Each row is followed by its class number.
[ -9 -16   2 -42  23 -19  23   3  14  44 -32 -40 -20   5  20 -21   8 -66
 -13  17 -34  17 -15  19  35  13  12 -54  14  48 -42 -38  36  37 -20 -27
   0] : 7
[-46  44  11 -13  45 -23 -25  26 -11  32 -50  -3 -74  29  26 -33  10   8
 -30   2  -1  20  -2 -36 -74  70  35 -72  -1 -11  16  33   8 -44  92  63
 -12] : 6
[ 21  -8   2 -28  22 -44 -24  47   8   5 -50  37  58  27 -17  12  47  28
  18  15 -17  25  25  24 -49   2  -9 -28   4  23  14  26  17  50 -86 -12
  37] : 4
[ -35   42   11  -19   50  -10  -26   26  -14   22  -49   -7  -57   33
   28  -37   -3   19  -29   -3   -2   23    9  -40 -100   70   28  -61
    1    2   11   37  -10  -55   86   54  -12] : 4
[ 17   9  -2 -38   0  -6 -33  24  12  23 -51  13  73   9 -14   8  48  12
  16  20 -19  24  28   4  42  35   8 -36  16  20  26  12  30  54 -62  15
  18] : 9
[-37 -42  10 -21  15 -11  41 -16  22  47 -46 -26 -34  28   8   8  16 -68
 -18  -7 -46  26 -45  26  32  13  27 -24  34  58 -38 -35  15  38 -31 -29
   9] : 10
[ 21  -6  -7 -53   7 -26 -30  47   9  22 -54  14  65  12 -18   7  32  21
  19  23 -22  17  22  11   7  20  -6 -60   0  30   1  10   9  31 -36   4
  27] : 3
[-42 -40   1 -27  10 -17  27  -9  37  15 -39 -31 -27  18  21 -19  15 -50
 -28  -6 -65  24 -12  14  68  53  46 -34  42  29 -29 -26  26  33  -7 -22
   3] : 7
[-14 -44   1  30 -29 -28  13 -26  69 -49  -9 -58   1 -25  29 -21 -73  55
  17   1  77 -75  11  51 -37 -27  51  11  15 -26 -17  33 -17  -7  16   0
  -6] : 7
[-11 -39   8  38 -34 -32   4 -24  77 -44 -33 -57 -14 -27  24 -14 -69  55
  18   0  83 -70  18  65 -21 -23  53   5  -1 -35  -8  36 -17 -13  46  10
 -12] : 6
[ -39   45    9  -22   59   -6  -32   25  -16   26  -49   -2  -63   37
   28  -29    5   20  -29    0  -12   30    7  -46 -102   72   28  -61
    1   -1   12   32  -12  -61   82   57  -22] : 4
[  1  -7   6 -34  19 -12  29  11  22  53 -32 -46 -30   6  16 -26   6 -61
 -10   7 -33  17  -9  32  57  19  -2 -40   5  51 -43 -43  15  45 -26 -32
  10] : 1
[ 30 -67 -21  50 -47 -25   6  26  95  -6 -39 -62   2 -34  23 -11 -54  41
   8 -15  48 -40 -15  54 -42 -29  51   2  32   4 -18  40 -18  -6  52   1
 -20] : 0
[  5   9   4 -35  -3 -12 -30  22  -1   9 -52   5  62  12  -6  -3  56   4
  17  27 -18  30  26  -2  30  24  11 -50  15  22  22  11  29  41 -56  25
  25] : 5
[-37  56   3 -13  49 -12 -22  35 -11  37 -39   2 -65  35  19 -29  14   9
 -28   1   1  15   9 -35 -71  76  30 -73   3  -6  15  32   7 -50  88  58
 -12] : 6
[-49   2   2 -23  40  20 -23  16  12  15 -49 -13 -57   3  37 -21  32 -10
 -50   4  -1  29  -1 -49 -57  59  60 -51  -5 -41   4  22 -25 -49 107  38
 -22] : 11
[ 20 -61 -18  42 -43 -20   2  22 103  -7 -42 -64   7 -33  29 -10 -52  39
   4 -10  44 -43 -11  49 -42 -41  63  11  42  -4 -14  36 -16  -6  39 -10
 -30] : 9
[-43   0  -1 -10  37  26 -26  20  12  34 -40 -23 -53   1  40 -40  14   3
 -46  11   9  21   9 -50 -46  68  49 -50  -3 -39   6  32 -31 -56  96  31
 -22] : 1
[ 22  -3   3 -33  11 -46 -29  50  -5  21 -47  25  56  19 -13  16  51  11
  23  27 -22  15  22  16 -23   6  -8 -41  -1  13   8  11  15  51 -79  -1
  34] : 3
[ -1 -12   1 -40  31 -16  17   7  20  53 -39 -39 -31   4  19 -29   6 -54
 -11  16 -35   9  -7  34  61  21   2 -50   1  44 -47 -36  14  33 -13 -31
  10] : 1
[ 12 -84   2  37 -23 -23  23  11  72  -8 -60 -62   7 -27  27 -23 -65  31
  12   4  33 -60  -3  53 -26 -12  58 -25  -6 -25 -23  -6 -14 -49  28  33
 -44] : 3
[  3 -69  -4  31 -21 -26  30   1  88 -12 -62 -52   8 -29  25 -26 -57  41
   3   6  25 -60   5  54 -28 -15  55  -3   1 -24 -20   4 -11 -48  37  22
 -37] : 9
[ -7 -51  11  36 -26 -27   4 -28  64 -53 -27 -45   4 -26  26 -18 -72  57
  21  -6  71 -73  17  58 -62 -35  45  10   0 -32 -11  31 -21 -20  19 -10
 -12] : 4
[-48  59   8 -32  48 -12 -19  21  -1  36 -47  -6 -66  30  20 -25   2  18
 -30  -3 -24  13  11 -44 -74  74  29 -60  10 -15  11  27  -5 -54  84  55
 -13] : 9
[-54  -1   1 -27  42  20 -34  17  12  15 -51 -15 -39  -3  37 -22  20  -2
 -51  13   3  26  -1 -54 -45  56  67 -64   4 -48   9  29 -21 -64 109  22
 -18] : 11
[ 15  -7   1 -50   6 -31 -40  52   9  20 -54  23  75  18 -18  10  34  28
  21  26 -18  16  26  14  -5  14  -1 -65  -5  19   3   9   2  29 -43   5
  27] : 3
[-54 -38  -8 -31  11 -19  12  -9  44  -1 -55 -17 -43  19  16 -17  29 -45
 -18  -8 -76  15 -11  21  53  51  51 -35  17  19 -38 -31   6  28   5 -28
  -1] : 10
[ 33 -79 -21  53 -46 -14  22  19  92  -5 -39 -67 -11 -34  23 -21 -47  29
   5 -24  57 -35 -17  64 -33 -31  48  28  27   6 -18  37 -29  -1  56  14
 -23] : 8
[-46 -34  -9 -42  13 -25  21  -8  32   2 -41 -24 -22  13  27 -29  17 -52
 -24  -7 -68   6 -14  20  68  49  37 -48  30  31 -38 -31  28  37   0 -34
   4] : 7
[ 20 -74  -5  54 -40 -17  21  14  89  -9 -48 -60 -14 -35  39 -21 -37  30
   3 -14  53 -46  -8  59 -35 -35  63  -2  16  -1 -23  24 -23  -7  48  11
 -18] : 5
[ -8 -40   4  30 -36 -38  -2 -31  68 -53 -29 -61  -3 -27  29 -16 -75  67
  28  -3  59 -87  14  55 -23 -20  44   0  10 -27 -10  32 -20 -17  42   9
 -11] : 0
[  6   4  -5 -47   1 -14 -25  33   0  14 -37   4  70  10 -17  -2  42  11
  16  33  -3  30  28   0   8  22   3 -48  25  11  15  24  22  51 -63  17
  26] : 7
[  0 -19   6 -32  21 -22  30  -1  21  40 -49 -37 -30  11  20 -23  26 -54
  -8   6 -38  10 -13  21  42   7  15 -56  10  50 -35 -32  30  22 -11 -19
   7] : 5
[  2 -58  -6  23 -18 -26   8  -6  91 -17 -53 -51  14 -27  26 -28 -50  48
  10   8  25 -60   7  50 -14 -22  57 -17   1 -26 -21   0  -2 -64  42  16
 -42] : 9
[-18 -29  11  -7  15 -26  28  -7  31  55 -37 -24 -35  20   9   5   8 -56
 -17   3 -34  26 -38  28  60  10  19 -29  28  59 -23 -33  31  38 -27 -35
   9] : 6
[-67  20  13 -28  26   5   1  26  24  37 -51  35  -7  64  -3 -14  -2  21
 -25 -19  10  10  -2 -22 -91  82  43 -81  -4 -26   8  40 -28 -44  63  39
 -12] : 10
[ 15  -2   8 -44   7 -33 -34  49  17  20 -45  23  60  28 -21   4  27  32
  24  16 -25  16  26   9  -6  20  -7 -64  -8  30  12  11   7  45 -37  17
  24] : 0
[-44 -38   3 -22  10 -26  13 -19  37   9 -39 -10 -27  15  19 -13   9 -47
 -26  -8 -68  17 -17  17  57  53  40 -36  13  22 -28 -30  20  36   4 -30
   8] : 0
[ 25 -66 -16  53 -45 -14   7  29  93   1 -34 -65  -8 -38  32 -20 -54  33
   2 -16  48 -28 -17  62 -26 -28  63   9  35  -4 -19  30 -33   3  45  -6
 -27] : 1
[ -5 -39   0  29 -36 -18  -3 -32  73 -42 -30 -56   2 -41  36 -16 -59  59
  18  -4  61 -88  17  55 -25 -26  54  12  24 -34 -12  32 -10 -19  41  -6
 -13] : 9
[ 17   4   0 -46   7 -22 -20  42  14  13 -50  24  56  11 -28   7  29  24
  18  20 -13  20  16  16  13  12  -4 -49  -4  19   8  14  -7  48 -28   7
  34] : 11
[ 19 -73 -11  40 -40 -25  16  24  93 -15 -44 -59  -8 -39  21 -11 -63  22
   1 -15  47 -42 -23  59 -15 -38  66   9  25 -15 -17  32 -34   8  58  13
 -22] : 11
[ 12  19   1 -44  16 -46 -28  53   9  19 -34  24  46  14 -10  -3  41  17
  20  25 -15  13  32  34 -20   7 -11 -40   0  11   0  12  10  61 -74 -10
  42] : 1
[ 15  -2  -5 -44   0  -8 -23  27  -4  12 -41  12  61   9 -16   6  51  -5
  15  30 -19  28  23  15  25  34  11 -42  13  11  25  11  22  59 -52  28
  19] : 2
[ -56   19   17  -27   27   -1  -12   35    6   36  -48   28   12   60
    4   -6  -16   19  -28  -15   13   13   -3  -29 -100   73   37  -90
   -2  -28   14   32  -21  -45   50   38  -15] : 3
[-42  48  13 -32  48  -9 -13  34 -17  24 -45   0 -64  32  29 -24   7  15
 -29  -4 -21  16   1 -36 -87  82  26 -71   1 -11  21  24   1 -45  78  65
 -14] : 2
[  6 -72  -7  36 -14 -18  29   4  79 -16 -46 -59   2 -19  25 -33 -49  29
   9   1  35 -49   5  57 -28 -13  54  -3  -3 -25 -16  -5 -10 -54  31  25
 -48] : 8
[-41 -33  -3 -18  13 -20   3  -3  38   3 -40 -19 -38   9  16 -22  18 -54
 -29   0 -53  28  -6  22  62  41  50 -41  18  21 -31 -27  28  33  16 -30
   7] : 6
[ 16  -6   1 -40  11 -29 -31  43   8  10 -61  20  52  25 -20  -2  27  35
  19  15 -24  24  27  13 -13  17 -11 -43   0  39  11  26  -7  31 -24  13
  26] : 4
[  0 -29   0 -33  25 -28  17   4   1  48 -50 -36 -14  10  19  -7  17 -65
  -9  12 -34  12 -29  25  37   7  12 -51  10  50 -39 -41  22  33 -29 -28
   5] : 3
[-47  28  17 -16  29  13  -3  38  13  52 -39  15   0  52   9 -26 -15  11
 -35 -14  23  17   6  -9 -63  79  32 -76   1 -26   5  33 -31 -41  65  40
  -7] : 1
[-14 -43   0  24 -35 -21   4 -34  79 -56 -24 -45  -4 -18  18 -11 -55  61
  31 -10  69 -78  16  62 -29 -26  61   8  -2 -35 -19  27 -29 -19  34   1
 -20] : 10
[-47 -11  -1 -21  33  22 -29  20  10  20 -55 -20 -39   2  38 -19  24  -1
 -47   9   3  22  13 -56 -71  66  56 -60  -7 -45   3  28 -19 -73  99  38
 -25] : 3
[  0 -60  -5  40  -9 -30   9  12  77 -16 -53 -53  -4 -16  21 -29 -61  40
  12  15  36 -56   5  53 -19 -14  64 -34  -2 -24 -11   1  -1 -58  42  25
 -50] : 6
[  6   8   2 -57   9 -23 -26  41  11  13 -49  24  47  10 -22   2  32  12
  14  19 -20  17  20  17  12  22   4 -56   0  16   5  13  -3  49 -12  21
  32] : 11
[-40  25  14 -27  59  -9 -19  19 -13  27 -49   4 -60  41  20 -26  -4  18
 -30  -8 -12  23   6 -39 -98  69  37 -64   1  -6  16  32 -16 -60  85  60
 -23] : 4
[  5  13   0 -59   0 -23 -20  41   8  17 -40  12  56  18 -21  -8  35  22
  21  22 -14  21  33   7 -11  21 -11 -63   5  34   0  15  11  46 -31  13
  33] : 7
[-11 -56   1  30 -30 -21   8 -24  84 -46 -27 -45  -2 -14  17 -10 -59  56
  23  -5  60 -72  16  62 -14 -19  62  15   0 -35 -19  29 -31 -16  25   7
 -19] : 10
[-40   4  -2 -14  36  29 -38  24  13  32 -39 -22 -41  -3  42 -40  19   2
 -49  14   6  31  15 -46 -41  66  58 -59  -3 -40   2  27 -25 -73 114  27
 -25] : 1
[-19 -36   9  -2  17 -19  32  -6  28  57 -35 -25 -40  23   5   0  10 -58
 -20   1 -33  24 -40  23  57  12  11 -24  31  62 -28 -24  28  40 -26 -26
  18] : 6
[ -4 -19  -1 -19  34 -24  17  15  14  55 -44 -30 -32  11  13 -19  20 -67
 -14  17 -35   6 -15  21  65  15  10 -58   0  50 -29 -39  37  18  -9 -29
   3] : 6
[ 13  -3  -2 -42  14 -52 -11  46  13  11 -51  26  48  20 -14   4  54  20
  17  15 -12  23  19  29 -37   1 -15 -24  -5  16  14  17  16  48 -69   2
  35] : 8
[-54   0   0 -31  41  15 -21  16  16  17 -34 -16 -51  11  38 -29  20  11
 -47   7  -2  23  19 -57 -65  66  58 -59   6 -42   4  34 -14 -70 105  38
 -27] : 7
[ 22  11  -6 -27   5  -5 -40  33  -6  20 -38   9  62  13 -18   5  40  14
  20  24 -19  26  28   2  33  44   3 -51  15  19  22  11  23  42 -49  23
  19] : 0
[-46  51  11 -10  55 -11 -21  28 -11  33 -41   9 -66  45  16 -22   8  15
 -29   0   5  20  11 -35 -93  78  38 -71  -5 -14  20  34   0 -52  86  65
 -15] : 6
[ -3 -40  11  41 -32 -29   1 -35  67 -50 -17 -43   7 -24  25  -9 -84  73
  26  -6  70 -80  10  53 -33 -13  45   7   0 -33  -3  33 -14  -8  20   3
 -11] : 0
[ 11  12   0 -61  16 -32 -32  35  23  21 -53  24  57  25 -22   6  36  27
  19  11 -25  15  28  14  15  13  -5 -53  -4  30   9  12  13  44 -38  11
  26] : 9
[-24 -30  17 -11  16 -24  43  -8  24  54 -39 -29 -36  22  20   2  14 -56
 -21  -9 -39  22 -43  20  45   1  26 -32  35  64 -25 -37  16  29 -26 -31
  16] : 5
[ 13   5  -8 -41   2  -4 -27  29  -4  18 -39   1  68  13 -11  -2  42   6
  16  30   0  27  25   4  22  34  -1 -45  27  21  13  25  25  62 -65  22
  23] : 7
[  6 -26  -7 -29  27 -14  22  20   8  48 -51 -42 -21   8  16 -11  17 -66
 -14  14 -45  17 -15  20  30  22   6 -47   8  53 -46 -42  24  22 -22 -21
   4] : 3
[-66  30  18 -18  33   0  -5  32  16  37 -54  30  -6  55   4 -13 -23  12
 -34 -12  16  12 -21 -23 -82  74  35 -83  -1 -29  14  35 -29 -28  58  42
  -7] : 11
[-50   5 -11 -17  48   9 -29  24  13  17 -46  -6 -57   7  30 -23  28   4
 -49  11  -2  28  12 -49 -57  64  62 -63  -4 -37  14  28  -7 -72 112  29
 -30] : 6
[ 19 -66 -13  46 -52 -24  12  14  97 -12 -36 -62  -7 -39  30 -12 -57  39
   8 -16  41 -44 -16  51 -31 -18  51   7  27  -3 -16  31 -19   1  50   5
 -26] : 0
[ -2 -12   2 -32  28 -26  19   1  15  43 -35 -38 -25  12  17 -11  13 -58
  -8   9 -45   5 -11  21  49  24  11 -50   8  49 -30 -41  34  26 -15 -24
   1] : 0
[ 21 -62 -23  53 -38 -15   6  25  89   1 -41 -69 -10 -39  30 -29 -52  31
   2  -6  50 -34 -14  69 -32 -26  56   3  31   3 -32  29 -33  -5  49  -3
 -16] : 1
[-18 -38  11  38 -30 -29   8 -30  72 -50 -31 -43   1 -19  27 -19 -65  56
  21  -4  71 -77  16  58 -40 -33  54  -5  -6 -30 -13  27 -21 -20  25   7
  -4] : 5
[-49  -3  -2 -20  40  18 -27  13  17  12 -60 -18 -48  -2  35 -22  23  -1
 -47   9   6  23   0 -42 -51  58  61 -57  -1 -48   4  32 -22 -57 106  35
 -18] : 11
[  4 -15  -2 -32  25  -5  24  11  28  59 -36 -38 -36  -3  19 -25  16 -59
 -14   9 -41  20 -13  27  68  29  -1 -41   1  46 -44 -45  19  39 -27 -30
   4] : 1
[-42  57  16 -24  50 -11 -19  28 -13  39 -37   2 -59  37  26 -35   0  14
 -27  -4  -7  21   8 -28 -69  80  21 -64 -12  -6   7  21 -14 -41  74  58
  -6] : 1
[ 20  -4   0 -41  -2   1 -18  26  -9   9 -43   6  62   8 -18   5  40   8
  17  28 -19  23  28  10  35  40   5 -41  18  15  28  16  21  53 -49  27
  22] : 2
[  1 -35   2  24 -31 -23  -5 -43  79 -47 -31 -49   8 -33  28  -9 -61  69
  22  -6  70 -76  18  65 -11 -25  52  13  13 -33 -14  33 -11  -8  29  -4
  -8] : 9
